Each row is followed by its class.
[ 22   6   3   2  19 -14 -16 -19  20  -3 -29  -2  -4  18  16   1  10  -8
   4   6 -22  -9   6] : tr
[  1  -8  -8   0   8   7  20 -10 -27 -21 -17 -37  -1  11 -12  -5  15  -1
   8  -1 -18  -8   4] : Lf
[ -7  18 -26   3  -2  29   0  -1   7 -19  11  -2 -15  18  -9  -1  11  19
   2   8  35 -25  -2] : Lf
[ 16 -45  -1   2  26  -6  14  -9 -10 -13 -28 -34   6  -8   9 -19   9 -22
   4   1 -10 -15  -3] : Lf
[ -3 -15  15 -15 -16   6 -10 -25  18 -22  20 -21   1 -33  34  -8  -2   2
 -51  32 -15   4  -9] : Cp
[  5  10 -17  -1  -3  16  14 -12   2 -19 -14 -19 -18  22  -5 -18   4  11
  -1   1  -2 -29  28] : Lf
[ -2  -5  -5  -4  15  14   2   0 -17  -8   4 -32   6 -28   9  13  -7 -17
 -21  -6   1   2  12] : nj
[ 10  17   6 -20   2   3  -7 -17 -11  -2  -7  -2   1  -4 -30 -15   0   6
  -2  -3  18  -6  -9] : Lf
[ 13  -7   7 -15   1  -2 -12  -8   3  -3  23  12  11 -19  12   9 -20 -23
 -34  13  28   3 -15] : Cp
[ 13   7   7  27   1 -12   5   7  -1 -16   4 -20  10  18   8   4 -39  -9
   0   3  46 -10  28] : nj
[ 16  -6   8  -5  -4 -20  -3 -16   3   1  10  -1  22 -15   0 -13  -5 -10
  -6  15  32  23  28] : nj
[ 28  14  -6   6  22 -12   4   7   2 -16   0  15  -1  25  -8 -13  -6   5
   9   7  15  -3 -14] : Lf
[ 21 -18  -8 -12  19  -3   0  -4   4  -3  -4 -19  -3  11   6  -2   1  -2
 -18   8 -63 -27 -22] : Cp
[ 19  -9   2  17  15  -6  -4   1  -5 -29   9 -31  -1  -7  15  -5  12   1
 -12  12 -18 -12   0] : Cp
[ -4  -4   8  -4  12  -2  14 -24  23  -6 -21 -31  19  20   6   2   5 -26
 -12  -1   2   4  39] : Lf
[ -3 -11  -5  -8  13  27   7   4  -9   5 -10 -12   8 -12   1  -5  16  -1
 -32  -4 -33 -13  -8] : Cp
[  0  -5  -5   4  28  14  12  20  17   3   0  -8   6   2   9   1  -9   0
 -12  -8 -20 -20 -17] : Lf
[ 14 -12  -9   3  27   2  33   1 -15 -16 -16 -17  -1  -3   3  -6  17  -8
 -13  -2   5 -23   6] : Lf
[-35 -12   3  -2   1  11  -6  17  -3   4  -6  -6   0 -31   9   2   1  -1
  -3 -20  25   4  -5] : Pf
[  6   4  -9  -1  14   6  -9   5  14 -14  -3  -9 -11  11   2  -2   7   9
  14  -9 -14  -9 -15] : Lf
[-16 -22   8 -20  18  33  19 -11   3 -23  -2 -33  27 -44  15  -5  12 -13
 -62  -7  12 -11  28] : Cp
[  8  -8  10 -20  13  -1 -15  -3  15   0  -1  -3   4  -6  -2  -7   4  -2
 -14   6 -23  -8 -38] : Cp
[  5  31  -5  25   4 -12  -9 -22  23 -16  20  -4   7   0   6  12  24  -1
  22 -16  29  10  11] : Lf
[  3 -22   4  -5  11  21   3 -23  -6   9 -28 -39 -22   3   4 -10  12  -6
 -12  32 -86 -14 -30] : tr
[  6  10  -1 -26  12 -24  -2 -13  15 -12 -30 -19  -5 -12 -13  -8   8  -3
  -9  -3  -2 -11  15] : tr
[  0 -29   3 -25   2  10   3 -53  17 -13  14 -20   7   4  14 -25   0 -13
   7  -4  38  -8   5] : Cp
[ 17 -33  -3  -6  24 -10  18 -14  11   8   4  -3  19  -5  14  -4 -13 -19
  -4   3  -3 -20   5] : Cp
[ -9 -46  13 -11  13  11  32  -8 -34  13   7 -48  14  -8  22   2  -7 -16
 -22  -1 -24 -23 -11] : Cp
[-11  18  -7  -4  11  10  13   0  15  -5 -20 -15   4  14   3   6   0  -6
   7  -9  -3  -5  20] : Lf

Each row is followed by its class.
[ 1  5 -4  0 -3  2 -8  1 -3 -3 -3  0  2 -8  3  0  1  4 -3 -3  0  1  3] : nm
[-2  6  3  6 -3  4 -2  4  1  5  0  0 -2 -7  5  2  3 -6  3 -1  7 -2 -2] : nm
[  2   1  -3  -3   1   2  -3   1   1   3   1   1  -6 -11   2   1   4   2
   1   4   7   1   1] : cd
[ -7   0  -4  -1   5  12  -6  11   2   6  -5  -1  17 -14  -3   8  -2  15
   7  -5 -10 -12  -6] : cd
[  2   6  -3   0 -28   9  -3   2  -3   6  -2   4   2  -7  -2   9   0   3
  -5  -2   5  -3   4] : cd
[  4   0   2   4  -5  -7   3  -3  -3   0  -6   0  -7   4  10  -6  -1 -22
   1  -4   3  10   3] : cd
[-2 -2  3 -1  2  2  1  0  5 -8  1  0  4  0 -5  2 -1  2  2  0 -6 -1 -3] : cd
[ -4  15  -8   5   6  10   3   1   5   6   8   2  -1  -2 -11 -17  -3  -7
   3  -1  -1   0   3] : Tz
[ -9  26  -8  10  17  19  12  -4  15  20  11  11   8  -4 -28  11  -2 -15
  22  12  -2 -15   2] : nm
[ 1  8 -5  3  0  5 -1  4  5  0 -5  1 -5 -6 -5  0 -1  0  3  4 -1  1  0] : Tz
[  2   3   5   1   4   0   5  -3   5   5   0   3  -3   6  -2  -3  -2  -9
   6  11   2  -2 -11] : nm
[ -7  15  17  24  21   8  39 -32  25  36  27  22  -6  35 -27  11 -19 -40
  37  40  17  11 -18] : Tz
[ -4  -4 -22  -6   7   0   1   8  -1  -1  -5   0   8   3  -6   1   3   5
   5   8  -4 -11  -3] : cd
[  0   4  -7  -4 -10   7  -9   9  -1   1  -1 -15   3 -18  -2  -8  -3  11
  -5 -12   0  -3   8] : Tz
[ 0  4 -8  0  0  7  4  4  4 -6  9 -1 -1 -7 -2  0 -5  1 -4 -4  0  6 -3] : cd
[ -2  17  -5   7  12  18   5   3  10  11   4   8   5 -10 -20  -4  -4   3
   9   0  -5  -3  -1] : nm
[  6  -4  -1  -4 -12   0  -8   0  -4  -3  -1  -8  -2  -6   7  -6   0   3
 -10 -11  -9   6   0] : nm
[ -3   2  -6   2   3   5  -5   3   3  -2   3  -2   9  -7  -3   1   0   4
  -4 -11  -7   0   3] : Tz
[-2 -3 -4  1 -2 -7  3 -6  2 -2  1 -2 -3  2  3  0 -2 -5 -1  1  9  1 -5] : cd
